Each row has a hidden value; after the row comes its band, the name of the range that the value falls in. Each part has its own.
[  87   74  -55   15   70  -90   27  105  182  -54  165   84  107   31
  131 -155   -1  -91  233   96  -71  -13   86   75   18   -2 -131   46
   47  -37    0  -73  -32   17    4  -19  -44   19  -50   15  121  -50
  -76   27  -67   24   93   86] : <77>
[   3   73  -18   39   45  -40  -16   62   92 -123  -33   18  213  -41
  -58   -2 -180 -117  -64  -60   75    1  -31  -99   42  -16  -60  -20
  110  219  156 -218 -210   18   -4  -10  -12   30   65   21  -26  -79
   54  -16   37  105   36  201] : <88>
[   1   47  -32  349  -19  -86  203  153   34   23 -286  -31   77  132
 -132   69 -212 -223 -125 -155   12 -157  101 -110 -133   99    1  175
  110  188   59   42 -177    8  101 -160   11   25  144 -119  161 -358
 -263  -90  199 -194   46  149] : <97>
[  95  119 -141   -4   45 -194  171   18  219  -47   -7   79   -3   -6
   92  -75  -42 -279   95 -119    3 -127  178   34 -111  -97  -68  230
  -51  -16 -285  -82  128   44 -196   52  -87  -75   -3  -71  168   46
  -60  118 -153  -89   96   78] : <81>
[  80   36   91   18  -70  -22  -58  -71  -34   32  -56  -43   72  -46
   -2  160   13 -153  -40  141  -61   81 -126 -123  -33  -61   59  -46
   43   80   52 -224 -266  -27   54   28   93  -66   98  145  -41 -104
   64  -94  127  -44  -51 -119] : <81>
[ 148   76  -98   26    1  -74   76  111   68  -23   -3   70 -120   95
  -39  -47  119   13   73  -14  -65 -115   29   82 -103  -40  -22  127
 -101 -135  -26   15  104   26   16   46  -70   12   23 -109   44  -13
 -100   -6  -92  -35   92   84] : <98>
[ 235  148 -179 -152  141 -116  476   15  331  181  -24  109  347   78
   98   40 -280 -567  252  -53  262  -99   85 -318 -121   -7  -38  348
 -101   38 -357   57  248  159 -530  257 -262  -14   26 -145  248  -19
 -158  140  -81 -130   95    0] : <82>
[  28   83  -71   79  -93   -1  -57   89  -46   59    3  -65 -202 -113
  -45    9  -16  156 -139   38 -191   15   15  -31  -83 -119  -46   36
  -35   12   73  -55  -42    9  139  -64   36 -119   69  -52  -38  131
  -26   53 -121   50    7   34] : <81>
[-75 127 -80  87 -24  48 107 143  40  33 -90 110  30 -75 -10  17 -48 -49
  31 -41 142 -12  42  56 -27 -55  -5 152  48  74 115 -13  11  51  71 -56
  40  13 -28 -87  40  38 -68  48 -70 -14  57  29] : <82>
[ 114   50  -50   73   26   35  120  190    1   58  -37   12   -6  -30
  -24   53  -19   33  -27   27 -105  -57    2   14 -199   52   48   87
   99   34   77   77   18   35   34  -34 -107   86   44 -127   17    0
 -112  -46  -69   30  122   49] : <98>
[   1  182 -112   -2  -73   97   -5  -20 -177   74  -77   66 -211 -154
   -9   99  133  120  -62   52   61   17  113   39  -33 -132   66  177
  -92 -103   16   14  106  172  131   15   49  -41  -57 -129  -99  235
   76  179 -145  -34  -20 -183] : <97>
[  44   34  -67   51  -59 -171   29   37   41   96   -4   43  -11   76
   -6   23  -54  -19   33   35    0   15  -84 -124   43 -108  -49   14
  -52 -108   17   -5 -113    8   30  -10   80 -108   36   48   25  -81
  -93    5   39  -55  -68   36] : <92>
[ 139  -10 -144   39  -35 -150   16   -2   60 -111  -93 -144  -62  -23
    3 -115   60 -121 -156  -16 -327 -150  100  -45 -160  -32  -39  -73
   49  -16  -30  -41  -97   60  -67   12  -96  -54  101 -184   43  -74
  -27 -190  -11   75   59  100] : <81>
[-192  255 -193  -23  -42 -165  -61   -9  -83 -360 -200  326  -59  -18
   19   -7  448  280  144  -70  -51 -219  -23  604   81    3   13  -53
  -85 -289  -43  -40  279  -81  146  105  -40   98 -121 -160 -202   44
  106 -215 -228    3  166   46] : <81>
[ 188   71  187 -186  -46  -34  138  149   23  400  -53  190  152  238
  -94  271 -243 -313   47  140  204  111 -308 -430  -61 -238   87   14
  -74   49   21  -64 -299   16 -236    2  135 -254  102  243  117 -331
  -71  -27  230 -134 -147    6] : <77>
[ -51  260 -119   84   23 -176  -22  205  -87  -49 -165  284  -53  193
 -114   46  -87  262  -38 -140   17 -174  119  105  -28  -39  -50  -11
  -87  -99 -129  113   34  109    3  -99  -67  -44  -53  -83  -84 -197
  -47  126  -25  -67   17  314] : <98>
[  40  104  -29  -27   -7   18  130  254  -47  179  -75  160   -9   44
  -56   93  -86   48  -23   16   39  -28  -72  -60 -124  -84   54   55
   42   -4  115  134  -21   69  -20  -84   -7  -33   -1  -81   24  -67
 -105  -15  -38   14   35   91] : <94>
[ -32  169  -75  -96  -49  -42  108   59 -141   58  -82   52 -164 -125
   81   30   91   35  -51   67 -203  -62   50    4  -82 -129   40   63
  -34  -34   16   90   87   81   64  -73   14  -79  -15 -162   -2   71
  -12  -64 -154   19   64  -75] : <97>
[   4  101   22   31   21  -68  -17  -12 -132 -112  -61  -21  -59 -169
  152   57   91  -40 -114   59 -268  -31  161   68 -163  -12   86  -26
  187  102  -59  -56 -148  111   94 -151  -11   46  -22  -44  -57  -11
   99  -22  -28   33   71  -77] : <97>
[ 129  -39  -58   77 -108   45  -18   61   11  458  107   40  -61  -83
  -19   54 -148 -154  135  192  238  133   38 -138   85 -171  -27  288
   -5 -220  132   17  -92  -21  103   30  243 -232  -27  135  301   92
 -191  174  -21 -241 -149 -239] : <82>
[  49   44  -19  -64   17  -93   57  127   63   -5  -30  110   26   -8
   16  -10  -23 -143  -18  -40   16  -44  -14   -3  -85 -126   25   20
   88   38   55  -62 -113   38  -73  -52   24  -36   -5   -9   63  -61
    1  -48  -34   44   44  119] : <94>
[ -36  267 -187  -62  -17   15  132  171  -22  -64 -177  168  -89  -15
  -64   21   68  169  -60  -99  -60 -158   41  125 -149  -70   -2   50
 -117  -15  -66   85  253  116  -89   35 -170   -6  -12 -284 -125   97
   10   -4 -219   96  139  155] : <92>
[  59   58  -47  147   -6  -16   33  138   16   91  -31   98   24   16
  -15   60  -32    4   65   36   52  -19   43   73  -77   18   11  114
   83  -63   28   28  -49   13   79  -41   13   16  -14    0   66  -54
 -115   47   -3  -98   30    0] : <82>
[ 120    3 -143  -51   67 -128  159   88  -33 -165 -129    7   70   20
    1    3  164   47  -75  -32 -212 -181  -86   52 -181  108  101 -104
  120  -72   86  148   51   84  -59   61 -221  219   39 -275 -127  -69
  -26 -300  -48  165  166  115] : <98>
[ 259 -109  109  240  -35  132   22  114   31  415   70   46  133   76
  -41  231 -108 -203  183  246  275  172  -69 -110  -93   54  101  232
  171 -125  112   -3 -265  -20  110    7  145   -5   23  234  206 -132
 -216  115  214 -287 -107 -281] : <98>
[  89   44  -42  139  -33   87  -29  250   17  132  -26   34  -45  -40
 -103   80 -126  128 -137    1  -35   15    3    5 -216  -38   11   22
  129   59   78   -2 -113   41   14  -85  -39  -44   48  -33  -19   46
  -60   84  -54   57   26  121] : <98>
[ 107   32  -62 -152   24   56   97   50 -231   73  -67    4 -110 -157
  -44   89   81   25 -143   38   10  -39  -26 -109  -63  -77  170  119
   54  -38  271  112   28  152   98   16   -5  104   -5 -194  -52  134
   41  -64 -105   92   52  -82] : <77>
[  70  129 -131  177   21   28  330  128  289  -23  -93    0  162   90
    7  -27  -79 -245  133  -69   59  -78   36  -55 -161   83  -85  219
  -39  146  -94  -14  123   64 -122   54 -177   76   89 -196   80  -53
 -199   14  -18  -35  145   67] : <81>
[ -80  211  -66 -140   14 -179  -45  -10   -4 -183   11  139  -10 -154
  156    8  103   86   27   16 -219  -46   20  187  -32 -108  -27  -91
   10    0 -166 -139   58   -8  -46   -1  -56  -49  -53    4 -122  117
  160  -18 -221  106  104   61] : <81>
[  49   78  -14   -6 -101 -100   19   17   11  -88  -81  -22 -211   28
  -92   87  111   64 -180  -86 -112   -4 -186  -78 -118 -193   30  -16
 -141   47    1 -165  -70   11   32   -3   31  -85  131  -15 -186   64
   71  -16  -44   89   -3   96] : <81>
[ 103  127    0 -415  174 -421  180 -230  -13 -221 -137   89  109 -205
  213   93  -60 -602 -139 -205  -75 -203  175 -141 -139 -200  182  104
   98  179 -408 -214  -30  116 -428   79  -94  -30  -13    6   98  -26
  278  -38 -127  -18  107   52] : <92>
[ -30  105  -76  141  -40   70    1   62  -87   -7  -85   13  -40 -128
   14   47   67   80  -34   58  -47   -6   90  105  -65   23   30   73
   92    8  104    5  -27   72  182  -60   12   55  -18 -109  -47   63
  -18    9  -50   -4   49  -84] : <81>
[ 116   79  -78   56   53  -97   43  114   76 -138    3  160   -1  157
   -2  -99  200    0  197   12  -31 -152   48  245  -18   48  -34   91
  -18 -185   31    2   72   -9   85   29  -64  105  -36  -88   68 -136
  -99  -96  -39  -54  133   97] : <88>
[ -38  131  -51   59   -4  -94  -11   61   23 -135   -8   73  -24  -31
   87  -30   95   73   42   20 -135  -27   44  130  -43  -29  -35  -34
   35    6  -27  -64  -41   42   88  -74  -16   29  -31  -29  -78   -6
   21    0  -61   50   70   59] : <92>
[ 136   -6 -143  247    8 -151   56 -123  -82 -182 -191 -153   30  103
  -88   55   89    5 -134  -53 -107 -136   57 -108  -48  178   40   16
   16  -67   21   37 -105  145  137   60 -116  196  114 -191 -144 -170
  -58  -94  176  -48    6    7] : <97>
[ -11   75  -95 -108   60 -129  184  140    5 -136 -121  106  -42 -121
  104  -40  101 -115  -86 -129 -132 -164   75  141 -215  -75  106   36
  167   59   -9   71   61   88  -96  -89  -92   87  -49 -214   19   35
   23 -143 -171  120  179  115] : <82>
[  -8  106  -65  -20  -12   -9   88   87  -49  -38 -136   28  -84 -109
 -105   47  -47  -46 -155 -134   53  -84    2  -44  -59 -108   51  152
  -19  132  147  -71   18   37   57  -11   14   10   59 -127   -7   67
    6   -6 -108   37   77  117] : <98>
[ 190 -121  -42  227 -121   60  -22   28  188  371  105   -3   73   72
  -62   38 -106 -254  204  177  350  176  -53 -150   82  -94  -64  239
    3 -205  133  -96 -218  -28   73   90  227 -162   27  195  255  -23
 -215  150  150 -247 -183 -218] : <82>
[ 265 -258  102  547   -3   78  112  -67  144 -123   78 -181   93  200
  210  -50  526 -289  405  315  -64   77   40  253 -139  373  107  150
  290 -203  181    5 -297   36  466  -76   69  440   -7   27  104 -305
 -286 -211  405 -240   71 -476] : <97>
[  86   33  -74  -72   28 -155  130   60  -27   19  -83  119  128  159
  -72   58  -18  -39   20   -9  112  -59 -186 -166   68  -39   37  -20
  -16 -111  155   82  -80   75  -35   52  -13   52   29  -70  -50 -173
  -54 -136   85   31  -18  104] : <88>
[  -9   75  -99   56  -31  -98   76  134   -2  116  -60   79   -5  -15
   29  -15  -85  -32   10   22  -42  -50   62  -25  -32  -68  -29   56
   59  -55   38   96  -48   41   25  -87   40  -83  -19  -69  109  -72
 -126  -22  -31  -48    7   44] : <92>
[  31  126  -86 -123   28  -16    0   42 -128 -114  -33  131  -92  -60
    5  -20  214  104   19   23  -14  -83   27  137   14  -68   62   44
  -23 -117  148   14   82  106  109   27  -18   97  -73 -147  -88   75
   81  -52 -133   81   88   10] : <77>
[  17  105  -52  -63  -34  -24  101  163    4  185  -23  115   22    8
   -2   29 -103  -31   45   73   24    8  -60 -117  -14 -125  -19   43
  -18  -24   99   68  -32   44  -28  -36   42 -108   -3  -37   74  -50
  -98  -20  -40   -2   -3   44] : <98>
[  69   81   33   -9   14  -93  -84  103   48  -38   68    5    9    6
   23  -53 -104  -27  -39   51 -174   10   35  -93  -42  -95  -79  -83
   40  118   34 -153 -225   34   12  -99   14  -84   42   77   20 -114
   22   21   17   73   14  178] : <94>
[  51  119  -10 -129   -2  -19  120  161    0  146  -31  143  -16   15
  -42   41 -102 -112    6    1   92  -19  -53 -131  -28 -180   16  117
  -46   35  104   -2  -26   52  -58  -31   52 -106   10  -27   95  -40
  -48   14  -60   -3   16   87] : <77>
[  47   91  -82   65  -49  -98 -120   -8  -26 -153  -52  112  -50   12
   -9    4  292  131  125   88 -150 -115  -19  350    2   40   -6  -23
  -31 -240   -3 -100   59 -116  157  103  -11   32   -8  -14  -42  -38
    0 -177  -79  -70   95  -31] : <92>
[ -53   97 -180  387   25 -195 -213   -4   57  -62  119  116  154  -51
  107   15  -79  302  190   75  -18   30  195  304  110  187 -172   11
  165 -233 -189  -34  -44  -47  199  -19  -29   45 -103  134  -51   55
  -69  252  -72 -134  -17   -2] : <97>
[ 139   39 -107  -74   34 -168  235   11  122  -30  -64  -39  -25  -66
   66  -12  -15 -292  -61  -99 -122 -129   53  -96 -200  -87   37  156
   16   55 -153  -25   72   53 -194   48 -113  -20   73 -150  104   50
  -42  -55 -125   12  115   42] : <81>
[  41   89  -92   32    3  -91   -4  145   12  -42  -53   33   -1   29
  -80  -47  -83   69  -75  -38 -119 -100   18  -30  -38  -32  -66  -29
    1   26   96  -14  -59   22   24  -32  -52  -27   55  -95    4  -93
  -58  -61  -40   62   58  227] : <94>
[  55   50  -26  128  -23  -33   -1  188   91   24   40  133  -49   79
    9  -28   84   54  133   46  -12  -17   -5  179  -78  -32  -33   62
   41 -105   47  -15  -44  -30  106  -69   35   -1  -28   25   59  -57
 -117   10  -34  -47   56   59] : <98>
[  56  267 -157 -182   -5  -61  203  201   91  163 -127  193   77  149
 -126   57 -257   -9  -35  -80   79  -96  -73 -272  -75 -177  -86   23
 -231   34 -124   80  134  142 -346   92 -157 -196   59 -161  -21  -66
  -56   74  -96   59    8  277] : <98>
[  77   83  -38   22  -48 -135  -94  -25   61   -1   34   11 -137  -71
  -39   48  -73  -38  -92  -68    3   20   32  -51  -36 -196  -44  110
  -82   15 -127 -241  -82  -12  -13   22   69 -167   60  119   -2  127
   72  200 -102  -40  -43   73] : <92>
[ -29   89 -136   72   -2  -50   99  148  -51 -230 -180   -1 -100 -118
   47   -4  208  161 -206  -88 -362 -169   41  245 -314   51   82 -110
  192   55    2   87   55   79   23 -110 -188  138   24 -309 -180   64
   33 -216 -159  207  203  110] : <97>
[-129  186   -5  -55  -86  -74   55  -96 -232  163 -263   77   57  -52
 -168  216 -259 -173 -133  -51  318    9  -66 -368  267 -186   50  175
 -161  117  210  -91 -151   51  127   21  247 -156   71   46   31 -149
    6   35  127 -188 -155  -28] : <92>
[ 117   20 -126   67    7  -30   -8   80   41  -92    8   94  -35   75
  -64  -75  190   74   94    8   49  -84  -14  176   14    8  -18   78
   -4 -205  151   -7   41   22  119   67  -27   94  -22 -111  -10   13
  -50  -61  -59   21   70   51] : <88>
[  72   18  -72   68  -44  -73  -34   88   -5   53    3   44 -127   36
 -113   -3  -23   58  -53  -47   95   -7  -27  -58   30 -131  -22  107
  -60  -86  147  -43  -84   35  120  -17   96  -54   30    0   13   19
  -56   87  -22  -22  -45  100] : <94>
